Each row is followed by its group and then its class within the group.
[ 0.58 -0.59 -0.51  2.49  0.21 -0.63  0.92 -0.45  0.92 -2.91 -1.03  1.08
  1.01 -0.58 -2.18  0.73  0.60  0.40  1.19 -0.54  1.07 -1.27 -0.89  0.61
  0.23 -0.30  7.77  0.04  0.33 -0.60 -0.15  0.90 -0.93  1.27 -1.10 -1.00
  1.51 -0.89  0.35  0.36  2.42  1.63 -0.82  0.19 -2.00  0.96 -1.27] : E > <19>
[ 0.64 -1.05  1.21 -0.86  0.48 -0.16 -0.26  2.79  0.77 -0.93 -0.29  1.60
 -0.04 -0.97 -3.53  0.04 -0.01 -1.17  0.76 -0.32  0.71 -0.92 -0.78 -2.89
  1.52  0.99  1.03 -0.60 -0.07 -3.10 -1.43 -0.14 -0.52  1.74 -0.07 -0.84
  1.98 -0.97 -0.09  1.12  4.12  0.12 -1.26  0.12 -0.24  0.61  1.25] : E > <19>
[ 0.98 -2.32 -0.29 -7.77  1.99  0.57 -1.86  0.95 -3.17 -0.04  3.17 -0.07
 -0.64  1.15 -0.61 -4.68 -1.80 -2.75  0.42  0.47 -4.02  1.68  2.72 -7.77
 -1.72  1.20  1.73 -2.72 -0.68 -1.07  1.91  0.38  1.81  1.20 -1.51  0.70
  2.12  0.43 -1.37  0.13  7.77 -0.27 -1.42  4.16  3.85  0.40  2.15] : Q > <8>
[ 1.34  1.15 -0.61 -0.04  0.02 -0.34  2.80 -1.88  0.02  3.93 -1.15 -1.11
  1.54  5.77 -0.49 -2.79 -4.34  0.60  0.48 -0.45 -0.82  2.28  0.05 -0.66
 -0.09 -2.14  1.91  0.03  1.53  0.37  0.68 -1.34  0.63 -1.52 -0.41 -0.84
  1.98  0.33 -2.05 -0.09  1.69 -0.50  0.04  2.16  0.34 -1.59 -0.52] : Q > <16>
[ 2.13  0.69 -2.35  3.75 -1.44 -1.32  1.03 -2.14  0.90  2.99 -0.33  1.01
  2.52 -0.09  0.20  0.26  0.48 -0.70 -1.71  0.76  2.15  1.28 -1.49  1.42
  0.85 -0.16  0.82 -0.24  0.18  0.31 -0.27 -0.64 -1.35  0.46 -0.01  0.31
  1.78 -1.34 -0.07 -1.21 -0.61  0.89  0.04  0.52 -0.91  0.94 -0.11] : Q > <8>
[ 1.46 -0.22 -0.69 -1.84 -0.11 -0.12  3.21 -0.01 -1.17  1.79  0.73  0.05
 -0.72  1.62 -1.82 -2.11 -1.02 -1.17  0.17  0.71  0.20  1.31  0.49 -3.45
 -0.58  0.58  1.37 -1.10 -0.13  0.16  0.27 -0.13 -0.35  0.83 -0.26  0.42
  1.36  0.60 -0.25 -0.41  5.25  0.52 -0.45  0.41  2.24  0.21  0.55] : Q > <8>
[ 1.22 -2.72  0.05 -0.35 -0.20  0.10 -0.09  0.43 -0.01 -0.12  0.26  0.75
 -0.03 -0.98 -1.77 -0.84  0.25 -1.10  2.29 -0.15 -0.26 -0.51 -0.73 -1.35
  1.01  0.35 -0.02 -0.73  0.00 -1.89  1.25  1.16 -0.30  0.57 -0.65 -1.33
  2.35 -0.50  0.30 -0.25  4.03  1.87  0.02  1.05 -1.95  0.55  0.29] : E > <19>
[ 3.53  2.12 -1.05  3.48 -0.59 -0.69  2.36 -0.89  1.44  4.23  1.06  1.33
  0.50  0.61 -1.68  0.43 -1.22  1.63 -1.20  1.42  4.13  4.55 -0.58  0.52
  1.07  0.98 -0.21  0.84  1.68  0.48 -0.33 -0.67 -1.26 -0.65  0.77  0.14
  4.40 -1.16 -1.55  0.48 -4.47  1.07 -1.03  0.42 -0.61  0.49  0.30] : Q > <16>
[-0.17 -0.60  1.55  1.95  1.02 -0.33  1.16  1.09  0.34 -0.48 -0.52  0.62
  0.21 -0.97 -2.23  0.54  1.11 -1.24  0.51  0.66  1.52 -0.91 -1.16  4.85
  0.80  0.25 -0.24  0.27 -0.33 -1.09 -2.24  1.20 -0.06  1.49  1.44 -1.07
  1.23 -0.69 -0.11  0.83  0.26  1.26 -1.23  0.19 -2.36 -1.18 -0.09] : E > <19>
[ 2.13  0.97 -2.24  1.40 -0.74  0.10  1.67 -0.30 -0.47  2.49  0.66  0.64
  0.44  1.04 -1.15 -0.34 -2.56  1.61 -0.33  0.00  0.25  0.40 -0.79 -0.98
  0.45 -0.28  0.48  1.06  0.30 -0.80  0.50  0.30 -0.39 -1.25 -1.39  0.18
  0.89 -1.57  0.25  0.01  2.48  1.31 -0.45  0.86 -0.35 -1.39 -0.04] : Q > <8>
[ 3.01  1.93 -1.13  3.00 -0.08  0.13  2.38 -1.48  1.33  1.03 -1.42  0.14
  0.90  2.87  0.00 -0.92 -1.96  0.44 -0.01  0.25  3.12  3.26 -0.22  0.17
  0.79  0.55  1.64  1.71  1.77 -0.16 -1.13 -0.79 -1.42 -1.36  1.19  0.01
  2.43 -0.57 -1.08  0.09 -2.90  1.19 -0.16  0.67 -0.47 -0.14  0.85] : Q > <16>
[-2.04 -1.92  0.84 -4.07  0.74  0.08  2.07  2.32 -1.45 -2.96 -0.33  0.09
 -0.11 -0.10 -1.05 -4.29 -1.69 -2.15  1.71 -1.41  0.62  1.60  0.86 -2.94
  0.07 -0.70  1.32 -2.74 -1.82 -0.48 -2.65  0.89  0.02  1.92  0.89 -0.51
 -0.95  0.35  0.35 -0.38  7.77  0.20 -1.15  1.17 -0.17 -0.23  2.53] : E > <9>
